Read these off the array that follows. Rows and columns are numbered from 0.
1) Read off the entry at row 0, column 1.
2) Read off the entry at row 1, column 0.
3) Read off the bottom entry of the column that holds the smallest entry.
4) Read off the entry in row 2 and column 1.
5) Read off the entry directly below the smallest entry.
6) Read off the entry at row 2, column 0.
7) Read off the entry directly below 113.
8) Read off the entry just left of 184.
[[93,152,78,143,177,163,70,162,111,162,113,86],
[169,124,78,105,165,90,162,144,152,151,107,153],
[158,90,84,86,152,131,147,153,184,171,137,78]]
1) 152
2) 169
3) 147
4) 90
5) 162
6) 158
7) 107
8) 153

[[118,132,137,117,134,119,123,124,129],
[119,121,143,108,134,121,125,122,132],
[122,123,144,166,134,116,107,111,117],
[122,129,102,103,126,122,114,123,119],
[120,125,123,101,135,130,127,126,122],
[123,119,135,114,138,113,106,116,132],
[122,132,125,91,143,143,145,124,149],
[144,146,146,133,116,140,176,155,139],
[126,111,138,76,147,121,136,133,133],
[132,110,121,121,132,127,119,136,109],
[122,121,139,110,135,120,113,121,130],
[130,133,133,119,123,137,150,139,130],
[153,137,134,156,111,131,115,130,121],
[122,123,128,109,136,139,159,141,134],
[152,145,145,158,109,118,121,137,123],
[123,133,125,118,137,135,139,123,137]]
Counting starts at 0.
The entry in the bottom-left corner: 123
The entry directly above the smallest entry is 133
The top-right entry is 129
The top entry of the column that holds the largest entry is 123
The entry in row 0 and column 0: 118
The entry at row 0, column 2 -> 137
What is the entry just left of the largest entry?
Answer: 140
The largest entry is 176
What is the entry at row 2, column 2?
Answer: 144
The entry directly below the smallest entry -> 121
The bottom entry of the column that holds the largest entry: 139
The entry in row 0 and column 1: 132
The entry at row 1, column 0 is 119
What is the entry just right of the smallest entry?
Answer: 147
What is the entry directly above 101?
Answer: 103
The entry just left of the smallest entry is 138
The entry in row 2 and column 0 -> 122
What is the top entry of the column that holds the smallest entry?
Answer: 117
The bottom-right entry is 137
The bottom entry of the column that holds the smallest entry: 118
The entry just left of 106: 113
The entry just left of 101 -> 123

[[162,129,171,150,100,114],
[185,145,119,177,92,84],
[93,159,142,116,90,166],
[74,101,161,135,145,114],
[134,68,126,89,134,133],
[157,168,133,113,108,80],
[192,72,121,149,134,116],
[83,90,192,156,97,160],
[141,107,68,78,147,121],
[133,120,62,129,114,58],
[165,152,136,167,92,115]]
Counting starts at 0.
The bottom entry of the column that holds the smallest entry -> 115
The entry directly above 157: 134
The entry in the top-right corner is 114
Which number is the entry in row 1 and column 0?
A: 185
The entry in row 0 and column 2: 171
Which number is the entry directly above 113?
A: 89
The entry in the bottom-left corner: 165
Which number is the entry in row 0 and column 1?
A: 129
Which number is the entry just left of 84?
A: 92
The entry directly above 166 -> 84
Which number is the entry in the top-left corner?
A: 162
The entry at row 1, column 1 -> 145
The entry just left of 62 is 120
The entry just left of 160 -> 97
The entry at row 2, column 2 is 142
The entry at row 2, column 0 is 93
Which number is the entry in row 1 and column 2?
A: 119
The minimum: 58
Which number is the entry just right of 150?
A: 100

Questions about the row below.
1) Give the last entry.
2) Give the entry just right of the smallest entry.
3) Give the third entry from the right.
4) Give the second entry from the left.
5) Give the 2nd entry from the right.
6) Give the 1st entry from the left.
array([129,  93, 159,  89, 143,  60, 102,  85, 162,  95, 143, 102, 129])
1) 129
2) 102
3) 143
4) 93
5) 102
6) 129

a =
[[108,112,122,130,94,136,114,125,121],
[103,155,100,108,142,169,120,165,144],
[133,151,118,111,161,136,131,141,168],
[109,166,98,96,172,155,143,164,111],
[125,104,140,139,91,123,114,112,151],
[147,129,137,122,150,101,146,113,130],
[130,129,129,132,121,141,107,133,183],
[102,147,104,111,132,165,119,159,142],
[143,139,129,118,159,114,139,124,135],
[157,109,154,138,127,88,137,94,145],
[141,78,158,151,80,81,132,77,102],
[121,89,141,137,84,99,135,93,91],
[98,129,109,117,112,151,121,143,117],
[124,108,135,137,96,128,112,117,159],
[153,116,149,138,125,107,122,107,179]]
Rows and columns are numbered from 0.
The entry at row 1, column 0 -> 103
The entry directly above the centre entry is 121
What is the entry in the top-right corner? 121
The entry in row 2 and column 1 is 151
The entry just left of the largest entry: 133
The entry in row 0 and column 0 -> 108
What is the entry just right of 81? 132
What is the entry just right of the centre entry? 165
The entry in row 2 and column 0 is 133
What is the bottom-right entry? 179
What is the entry directly above the largest entry? 130
The entry directly above 150 -> 91
What is the bottom-left entry? 153
What is the entry just right of 116? 149
The entry in row 1 and column 2 is 100
What is the entry in row 0 and column 2? 122
What is the entry in row 0 and column 1? 112
What is the top entry of the column that holds the smallest entry? 125
What is the entry at row 2, column 2? 118
The entry directly below 154: 158
The entry directly above 113: 112
What is the entry directly below the centre entry? 159
The entry directly below the smallest entry -> 93
The maximum is 183
What is the entry directly below 78? 89
What is the entry directly above 164? 141

[[139, 115, 113, 123, 126, 118, 143, 100, 89], [97, 125, 108, 116, 129, 118, 107, 116, 121], [120, 110, 108, 112, 116, 104, 110, 108, 130], [135, 164, 148, 137, 181, 155, 147, 164, 108], [106, 88, 74, 88, 85, 92, 137, 88, 171], [142, 124, 146, 163, 107, 136, 114, 132, 83], [128, 66, 93, 90, 66, 66, 129, 65, 194], [95, 75, 117, 118, 87, 64, 122, 69, 142], [162, 161, 145, 171, 164, 166, 93, 172, 93], [159, 165, 153, 143, 158, 171, 115, 166, 89]]
The 3rd largest entry -> 172
The 1st entry in reading order: 139
Give the entry just left of 194.
Answer: 65
Give the second largest entry.
Answer: 181
The largest entry: 194
The entry just left of the smallest entry is 87
The 4th entry in reading order: 123
Give the entry just left of 104.
Answer: 116
The entry just left of 132: 114
Give the entry just left of 114.
Answer: 136

Questions about the array below. Rows and columns are numbered from 0.
1) Report the entry at row 0, column 2.
2) Report the bottom-right entry.
3) Report the entry just left of the smallest entry.
4) Report the entry just right of 122.
5) Report the entry just left of the centre entry.
6) Report the entry at row 2, column 0.
7) Report the entry in row 0 and column 1.
8) Report the bottom-left entry.
[[125,138,93,159,133,185,171,97,96],
[139,127,140,117,140,92,114,139,144],
[135,122,144,114,125,90,97,148,147],
[127,135,113,145,135,157,164,98,107],
[125,138,102,150,133,175,166,105,103]]
1) 93
2) 103
3) 125
4) 144
5) 114
6) 135
7) 138
8) 125

Read these off the matrix that follows. Rows and columns are numbered from 0.
1) Read off the minimum.
2) Read off the entry in row 2 and column 0.
3) Read off the entry directly below 85.
4) Read off the top entry of the column that holds the smallest entry.
5) Read off the entry in the top-right corner.
6) Read off the entry just left of the smallest entry.
7) Read off the entry directly below 96.
8) Read off the entry at row 0, column 0.
[[165  85 151 102  98 100]
 [143  80  86 140 168  97]
 [120 169 141  80 153 105]
 [149 139  95 115 131  88]
 [171 166 141 124 148 108]
 [177 129 142 116 180 128]
 [178  89 110 162 139  81]
 [115 160  93 110  83 130]
 [124 131 153 123 152 128]
 [129 131 126  96 110 147]
 [118  81  88 139 158 124]
 [159 106  99 175 179 151]
 [158 121 153 142 116 160]
 [139 169  77 117 165 169]]
1) 77
2) 120
3) 80
4) 151
5) 100
6) 169
7) 139
8) 165
